Here is a tiny trained network, its code and every weight. The questions are about switching its units off for an input and a class, where a switched-off unit gives its printed mean instead of its output.

import numpy as np


def w(rows, s, z=0):
    codes = np.array(rows[::2]) - 128.0
    scale = np.full(codes.shape[1], s)
    scale[-1] = z or s
    return codes * scale


def norm(h):
    return h / np.sqrt((h * h).mean(-1, keepdims=True) + 1e-5)


def f(y):
    return np.maximum(y, 0)


def log_softmax(a):
    a = a - a.max(-1, keepdims=True)
    return a - np.log(np.exp(a).sum(-1, keepdims=True))


def net(x, mask):
    res = np.array(x, float).reshape(1, 8) / 4 @ E
    u = 0
    for l in range(4):
        y = f(norm(res) @ A[l][:, :-1].T + A[l][:, -1])
        res = res + np.where(mask[u : u + 10], y, B[l][:, -1]) @ B[l][:, :-1]
        u += 10
    return log_softmax(norm(res)[-1] @ U[:, :-1].T + U[:, -1])


A, B = {}, {}
E = w([
[138,145,141,156,215,181,163],'x0',
[85,100,251,118,106,173,161],'x1',
[127,130,124,129,126,132,130],'x2',
[130,126,130,125,130,126,128],'x3',
[234,181,144,164,94,109,188],'x4',
[130,136,117,117,122,144,131],'x5',
[126,131,128,131,126,131,125],'x6',
[130,131,122,118,127,133,132],'x7',
],0.013)
A[0] = w([
[104,145,141,123,134,134,150,106],'0.n0',
[68,96,130,102,157,148,128,113],'0.n1',
[150,140,137,143,250,174,149,159],'0.n2',
[94,129,86,140,126,158,88,160],'0.n3',
[136,128,193,110,99,163,135,3],'0.n4',
[56,102,132,100,144,153,103,93],'0.n5',
[73,104,171,114,114,160,124,153],'0.n6',
[79,105,77,93,193,108,79,251],'0.n7',
[156,133,81,149,140,105,136,98],'0.n8',
[135,156,109,142,140,128,117,202],'0.n9',
],0.018,0.0024)
B[0] = w([
[140,79,173,140,140,150,114,153],'0.n0',
[188,171,170,168,65,253,73,211],'0.n1',
[96,201,86,152,182,176,163,250],'0.n2',
[106,87,153,162,132,87,146,183],'0.n3',
[122,71,140,155,103,142,178,201],'0.n4',
[178,124,133,104,187,75,72,227],'0.n5',
[66,172,129,89,154,67,66,234],'0.n6',
[86,83,110,154,89,135,226,236],'0.n7',
[174,137,128,98,129,145,83,186],'0.n8',
[172,83,133,156,150,106,105,167],'0.n9',
],0.019,0.012)
A[1] = w([
[127,110,172,129,166,128,133,120],'1.n0',
[92,186,110,64,166,124,27,26],'1.n1',
[94,118,117,186,127,121,124,131],'1.n2',
[188,215,55,92,143,75,100,71],'1.n3',
[144,67,59,131,175,123,137,7],'1.n4',
[61,86,66,96,182,60,125,150],'1.n5',
[107,170,214,95,87,114,248,44],'1.n6',
[178,27,163,80,37,81,86,184],'1.n7',
[157,140,163,85,137,156,127,74],'1.n8',
[131,94,190,109,162,159,124,93],'1.n9',
],0.013,0.0019)
B[1] = w([
[158,190,64,116,98,191,155,158],'1.n0',
[183,153,181,117,119,202,73,202],'1.n1',
[173,194,169,70,91,120,221,165],'1.n2',
[225,48,154,144,234,83,94,184],'1.n3',
[113,175,216,127,175,155,88,160],'1.n4',
[79,131,205,145,95,206,145,163],'1.n5',
[26,57,117,148,147,127,169,180],'1.n6',
[223,156,72,17,9,18,126,244],'1.n7',
[83,59,99,194,153,120,70,145],'1.n8',
[181,183,121,206,125,145,144,170],'1.n9',
],0.013,0.011)
A[2] = w([
[101,156,55,32,104,95,83,3],'2.n0',
[74,116,119,152,105,174,252,142],'2.n1',
[131,85,99,150,121,120,209,55],'2.n2',
[90,119,117,145,153,91,109,101],'2.n3',
[134,179,105,158,129,141,93,161],'2.n4',
[97,99,149,129,140,84,86,10],'2.n5',
[129,186,160,140,121,90,169,33],'2.n6',
[123,54,178,179,186,167,117,160],'2.n7',
[71,77,95,148,31,57,202,75],'2.n8',
[138,127,127,82,184,128,85,86],'2.n9',
],0.016,0.0026)
B[2] = w([
[122,188,144,214,187,128,126,187],'2.n0',
[153,131,73,181,43,7,75,254],'2.n1',
[72,167,209,150,112,127,82,187],'2.n2',
[149,123,143,118,112,118,117,128],'2.n3',
[103,100,192,78,132,103,199,178],'2.n4',
[138,171,68,91,102,112,145,139],'2.n5',
[99,91,87,113,103,166,121,150],'2.n6',
[100,181,65,188,186,146,148,194],'2.n7',
[164,60,182,70,160,243,197,226],'2.n8',
[61,60,180,117,161,101,182,171],'2.n9',
],0.02,0.012)
A[3] = w([
[38,124,6,214,24,25,103,43],'3.n0',
[92,236,143,57,110,129,66,151],'3.n1',
[137,77,142,80,103,76,13,112],'3.n2',
[92,109,159,103,37,62,72,56],'3.n3',
[144,107,32,58,112,65,89,43],'3.n4',
[114,111,60,56,89,219,234,103],'3.n5',
[101,135,43,77,242,152,142,4],'3.n6',
[71,199,81,112,176,214,115,26],'3.n7',
[20,69,156,116,193,158,120,122],'3.n8',
[120,140,95,110,121,191,103,102],'3.n9',
],0.015,0.0028)
B[3] = w([
[25,221,40,236,141,133,224,252],'3.n0',
[27,117,121,115,195,212,70,200],'3.n1',
[111,213,22,46,1,104,167,201],'3.n2',
[126,108,52,27,197,196,131,195],'3.n3',
[121,113,195,225,88,12,43,147],'3.n4',
[71,17,111,171,79,145,157,181],'3.n5',
[111,48,53,26,214,140,133,170],'3.n6',
[188,100,246,145,14,77,39,176],'3.n7',
[218,173,175,213,121,81,124,158],'3.n8',
[100,150,205,103,145,69,142,135],'3.n9',
],0.02,0.013)
U = w([
[120,40,137,88,60,168,189,238],'0',
[71,190,67,206,126,117,177,252],'1',
[194,147,77,82,74,27,102,78],'2',
[173,97,96,113,246,112,149,45],'3',
[71,181,85,8,91,182,74,22],'4',
[111,177,223,154,145,166,64,45],'5',
],0.016,0.0021)

Each question gives the input, the list of numbers given to net, and the class t.
The units are the neurons (one row each of A and B). Each row of codes is followed by its name. A weight is (code - 128) times the scale printed after its matrix; where a second scale follows, it is the last column's (A, B and U).
mask holds one flag per neuron, layer by layer. A switched-off neuron (its flag False) gives its mean, the last column of its row in B, instead of its output. The means were averaged over made-up inputs and are rounded, as every weight is.
A unit's drop is (log p(t) with every unit on - log p(t) with that unit switched off) / (log p(t) with every unit on - log p(t) with every unit switched off).
The circuit of an input: a set's keep is (log p(t) with only the set's units on - log p(t) with every unit switched off) / (log p(t) with every unit on - log p(t) with every unit switched off). Starting from the 12 units with the biggest drops (on a tie, the unit counted first), units are removed one at a time, each time the one whose removal leaves the highest keep (on an exact tie, the one counted first), for as long as the keep stays at least 0.8.
circuit, biggest first: the units of the circuit, biggest drop first
top k neurons: the k neurons with the biggest drops, biggest first
top k neurons in layer l: the k neurons of layer l with the biggest drops, biggest first
drop of u: that unit's drop, to one decimal
input [-8,-3,7,-1,-1,-4,-6,-4], class 0: top neuron	0.n2
input [-4,-3,2,-1,1,-3,4,7], class 2: top 2 neurons	0.n2, 0.n8
input [-1,-6,8,-4,-8,3,6,3], class 0: circuit, biggest first	0.n7, 2.n8
input [8,0,2,5,3,7,1,-6], class 3: circuit, biggest first	3.n0, 0.n1
input [-4,0,4,-6,3,-6,3,1], class 2: top 3 neurons	0.n7, 0.n2, 0.n4
input [5,-2,4,-8,2,5,7,-7], class 3: top 2 neurons	0.n7, 3.n6
input [-8,-8,-1,1,1,3,2,-2], class 2: top 2 neurons	0.n8, 0.n2
input [7,-5,5,2,1,-2,1,2], class 3: top 3 neurons	0.n8, 0.n4, 3.n6
input [0,2,-8,-7,-2,3,5,-4], class 4: top 2 neurons	0.n2, 0.n6
input [-6,-6,1,-3,0,6,1,4], class 0: top 4 neurons	0.n2, 0.n5, 0.n7, 2.n8
input [0,3,-8,8,-6,-6,3,4], class 4: top 2 neurons	0.n2, 0.n5
input [-7,0,5,-7,1,3,1,5], class 2: top 3 neurons	0.n7, 1.n7, 0.n4
input [-1,-1,-1,-8,-1,8,-3,2], class 0: top 2 neurons	0.n2, 2.n8
input [7,1,4,-7,-2,-5,-6,4], class 5: top 2 neurons in layer 0	0.n4, 0.n1
input [2,2,-8,1,0,1,-8,-8], class 5: top neuron	0.n7
input [-6,2,5,7,-5,-6,0,1], class 4: top 2 neurons	0.n2, 0.n5
input [-1,2,-2,5,-3,2,4,-5], class 4: top 2 neurons in layer 0	0.n2, 0.n6
input [-8,7,7,5,4,8,-7,1], class 0: top 2 neurons	2.n8, 0.n2
input [-1,5,1,-2,-5,5,0,-3], class 4: drop of 0.n2	2.1
input [-2,4,-8,-3,-3,0,-7,0], class 4: drop of 0.n2	1.4
input [-4,-6,-7,-2,-2,4,-7,-2], class 0: drop of 2.n8	0.8
input [-8,-6,-8,-4,6,0,-8,7], class 2: drop of 0.n2	1.1
input [1,-2,7,7,7,2,-8,-2], class 3: top neuron	1.n7
